Here is a tiny trained network, its code and every weight. The questions are about switching its units off for an input and a class, where a switched-off unit gives its printed mean instead of its output.

import numpy as np


def w(rows, s, z=0):
    codes = np.array(rows[::2]) - 128.0
    scale = np.full(codes.shape[1], s)
    scale[-1] = z or s
    return codes * scale


def f(y):
    return np.maximum(y, 0)


def log_softmax(a):
    a = a - a.max(-1, keepdims=True)
    return a - np.log(np.exp(a).sum(-1, keepdims=True))


def net(x, mask):
    res = np.array(x, float).reshape(1, 4) / 4 @ E
    y = f(res @ A[0][:, :-1].T + A[0][:, -1])
    res = res + np.where(mask, y, B[0][:, -1]) @ B[0][:, :-1]
    return log_softmax(res[-1] @ U[:, :-1].T + U[:, -1])


A, B = {}, {}
E = w([
[158,140,171,168,62,109,86],'x0',
[35,154,120,255,177,81,153],'x1',
[141,239,40,97,23,152,173],'x2',
[93,215,224,29,95,76,168],'x3',
],0.0098)
A[0] = w([
[131,94,62,221,132,166,138,84],'n1',
[69,153,200,92,119,82,177,57],'n2',
[2,151,123,225,126,115,148,2],'n3',
[125,35,193,105,175,66,97,122],'n4',
[178,84,83,139,126,181,96,165],'n5',
[138,224,55,137,64,175,172,105],'n6',
],0.0094,0.0018)
B[0] = w([
[150,213,194,132,186,67,218,228],'n1',
[179,197,178,193,172,52,185,211],'n2',
[41,145,153,2,46,229,129,241],'n3',
[87,70,72,176,96,136,52,231],'n4',
[234,156,188,57,139,96,178,204],'n5',
[99,24,46,161,157,75,69,247],'n6',
],0.008,0.011)
U = w([
[201,170,195,193,198,51,209,61],'0',
[83,15,60,237,144,98,77,65],'1',
[132,111,177,41,46,254,142,254],'2',
],0.0095,0.0027)

Each question gives the input, the list of numbers given to net, and the class t.
The units are the neurons (one row each of A and B). Each row of codes is followed by its name. A weight is (code - 128) times the scale printed after its matrix; where a second scale follows, it is the last column's (A, B and U).
mask holds one flag per neuron, in row order. A switched-off neuron (its flag False) gives its mean, the last column of its row in B, instead of its output. The means were averaged over made-up inputs and are rounded, as every weight is.
A unit's drop is (log p(t) with every unit on - log p(t) with that unit switched off) / (log p(t) with every unit on - log p(t) with every unit switched off).
The circuit of an input: a set's keep is (log p(t) with only the set's units on - log p(t) with every unit switched off) / (log p(t) with every unit on - log p(t) with every unit switched off). Starting from all 6 units, units are removed one at a time, each time the one whose removal leaves the highest keep (on an exact tie, the one counted first), for as long as the keep stays at least 0.8.
circuit, biggest first: the units of the circuit, biggest drop first
unit that matters most: the unit with the biggest drop
k most important neurons: the k neurons with the biggest drops, biggest first
drop of u: that unit's drop, to one decimal
input [0,-6,-3,8], class 0: unit that matters most -> n2
input [-1,-4,-4,3], class 1: circuit, biggest first -> n3, n1
input [4,2,-4,3], class 1: 2 most important neurons -> n1, n4
input [2,-6,-6,-7], class 0: 3 most important neurons -> n5, n3, n6
input [-8,-2,6,-1], class 1: 2 most important neurons -> n6, n3
input [-1,-1,-6,-6], class 0: 4 most important neurons -> n1, n5, n6, n3
input [-6,3,1,-3], class 0: 2 most important neurons -> n1, n4
input [0,5,-4,0], class 2: 2 most important neurons -> n3, n6
input [-8,-7,1,-7], class 0: circuit, biggest first -> n3, n5
input [4,0,-3,1], class 1: 3 most important neurons -> n3, n1, n5
input [-1,2,-7,5], class 1: 3 most important neurons -> n4, n1, n5
input [-5,8,-4,-6], class 2: 2 most important neurons -> n3, n2
input [4,-2,2,5], class 0: 3 most important neurons -> n3, n2, n4
input [6,3,7,3], class 1: circuit, biggest first -> n6
input [-3,-6,7,4], class 1: 2 most important neurons -> n6, n3
input [6,7,-3,-1], class 2: drop of n3 -> 0.7
input [4,6,0,-8], class 0: drop of n1 -> 1.2
input [3,6,2,-2], class 2: drop of n3 -> 0.8
